Below is a small trained network, with its code and all its weights. Each question gives an input and a class and asks what happens when units are switched off, that is, made to give their printed mean instead of their output.

import numpy as np


def w(rows, s, z=0):
    codes = np.array(rows[::2]) - 128.0
    scale = np.full(codes.shape[1], s)
    scale[-1] = z or s
    return codes * scale


def f(y):
    return np.maximum(y, 0)


def log_softmax(a):
    a = a - a.max(-1, keepdims=True)
    return a - np.log(np.exp(a).sum(-1, keepdims=True))


def net(x, mask):
    res = np.array(x, float).reshape(1, 8) / 4 @ E
    y = f(res @ A[0][:, :-1].T + A[0][:, -1])
    res = res + np.where(mask, y, B[0][:, -1]) @ B[0][:, :-1]
    return log_softmax(res[-1] @ U[:, :-1].T + U[:, -1])


A, B = {}, {}
E = w([
[140,162,171,226,99,147,161,155,188,64,24],'x0',
[142,122,87,172,113,76,93,104,175,124,90],'x1',
[111,117,144,66,99,129,169,238,170,84,94],'x2',
[121,69,209,114,34,197,84,101,147,178,61],'x3',
[169,58,103,128,109,40,140,140,172,189,85],'x4',
[87,87,72,76,175,111,157,186,175,98,79],'x5',
[115,100,129,155,112,95,108,111,112,173,139],'x6',
[63,56,115,128,150,135,71,250,87,103,72],'x7',
],0.011)
A[0] = w([
[105,50,62,98,163,122,113,163,67,100,124,155],'N0',
[104,95,64,83,154,76,110,182,137,118,99,118],'N1',
[145,27,145,46,95,112,153,112,190,122,129,41],'N2',
[95,172,191,180,105,184,174,185,158,1,121,253],'N3',
[177,115,145,154,99,95,129,82,200,195,84,186],'N4',
[132,45,143,84,86,140,102,126,78,181,88,177],'N5',
],0.0094,0.0017)
B[0] = w([
[81,109,53,138,180,136,109,138,76,182,96,211],'N0',
[117,101,53,120,158,42,157,178,132,118,137,208],'N1',
[84,148,131,86,93,130,159,182,168,159,154,196],'N2',
[202,180,96,79,135,165,50,119,142,62,54,247],'N3',
[127,103,95,160,5,93,154,124,166,59,183,210],'N4',
[129,74,209,114,102,173,70,143,161,247,146,222],'N5',
],0.011,0.015)
U = w([
[122,112,146,58,92,130,162,144,165,168,128,54],'0',
[107,76,52,95,204,60,147,182,137,136,81,146],'1',
[160,149,104,233,93,91,165,73,173,105,128,107],'2',
[120,82,164,155,129,173,70,110,101,169,117,88],'3',
[171,247,97,67,181,126,169,56,70,156,204,255],'4',
[174,232,132,105,123,150,121,145,147,81,29,153],'5',
],0.013,0.0039)

Each question gives the input, the list of numbers given to net, and the class t.
The units are the neurons (one row each of A and B). Each row of codes is followed by its name. A weight is (code - 128) times the scale printed after its matrix; where a second scale follows, it is the last column's (A, B and U).
mask holds one flag per neuron, in row order. A switched-off neuron (its flag False) gives its mean, the last column of its row in B, instead of its output. The means were averaged over made-up inputs and are rounded, as every weight is.
A unit's drop is (log p(t) with every unit on - log p(t) with that unit switched off) / (log p(t) with every unit on - log p(t) with every unit switched off).
The circuit of an input: a set's keep is (log p(t) with only the set's units on - log p(t) with every unit switched off) / (log p(t) with every unit on - log p(t) with every unit switched off). Starting from all 6 units, units are removed one at a time, each time the one whose removal leaves the highest keep (on an exact tie, the one counted first), for as long as the keep stays at least 0.8.
units of the circuit, in order: the units of the circuit, biggest drop first
top k neurons: the k neurons with the biggest drops, biggest first
drop when u is switched off: that unit's drop, to one decimal
input [3,1,2,7,5,-6,-4,5], class 0: units of the circuit, in order -> N4
input [0,6,-6,6,-5,8,-3,-1], class 2: units of the circuit, in order -> N3, N5, N0
input [-5,-5,-8,4,8,-4,-3,-3], class 0: top 3 neurons -> N4, N5, N0
input [-4,-1,5,-3,6,-5,4,-8], class 2: top 2 neurons -> N4, N5
input [-4,8,5,-2,-7,-8,4,2], class 4: top 2 neurons -> N5, N3
input [-6,-3,0,5,0,1,1,7], class 3: top 2 neurons -> N5, N0
input [5,0,-5,7,-4,4,-1,6], class 5: top 2 neurons -> N3, N0
input [-5,7,-1,8,-3,5,8,1], class 0: top 2 neurons -> N2, N4
input [4,1,-6,0,8,7,0,-2], class 2: drop when N4 is switched off -> 0.7
input [6,-6,8,8,-3,4,6,2], class 5: drop when N3 is switched off -> 6.3
input [2,-4,8,-2,1,8,-7,-6], class 5: drop when N3 is switched off -> 2.9
input [-2,6,7,4,4,3,3,0], class 0: drop when N2 is switched off -> 1.0
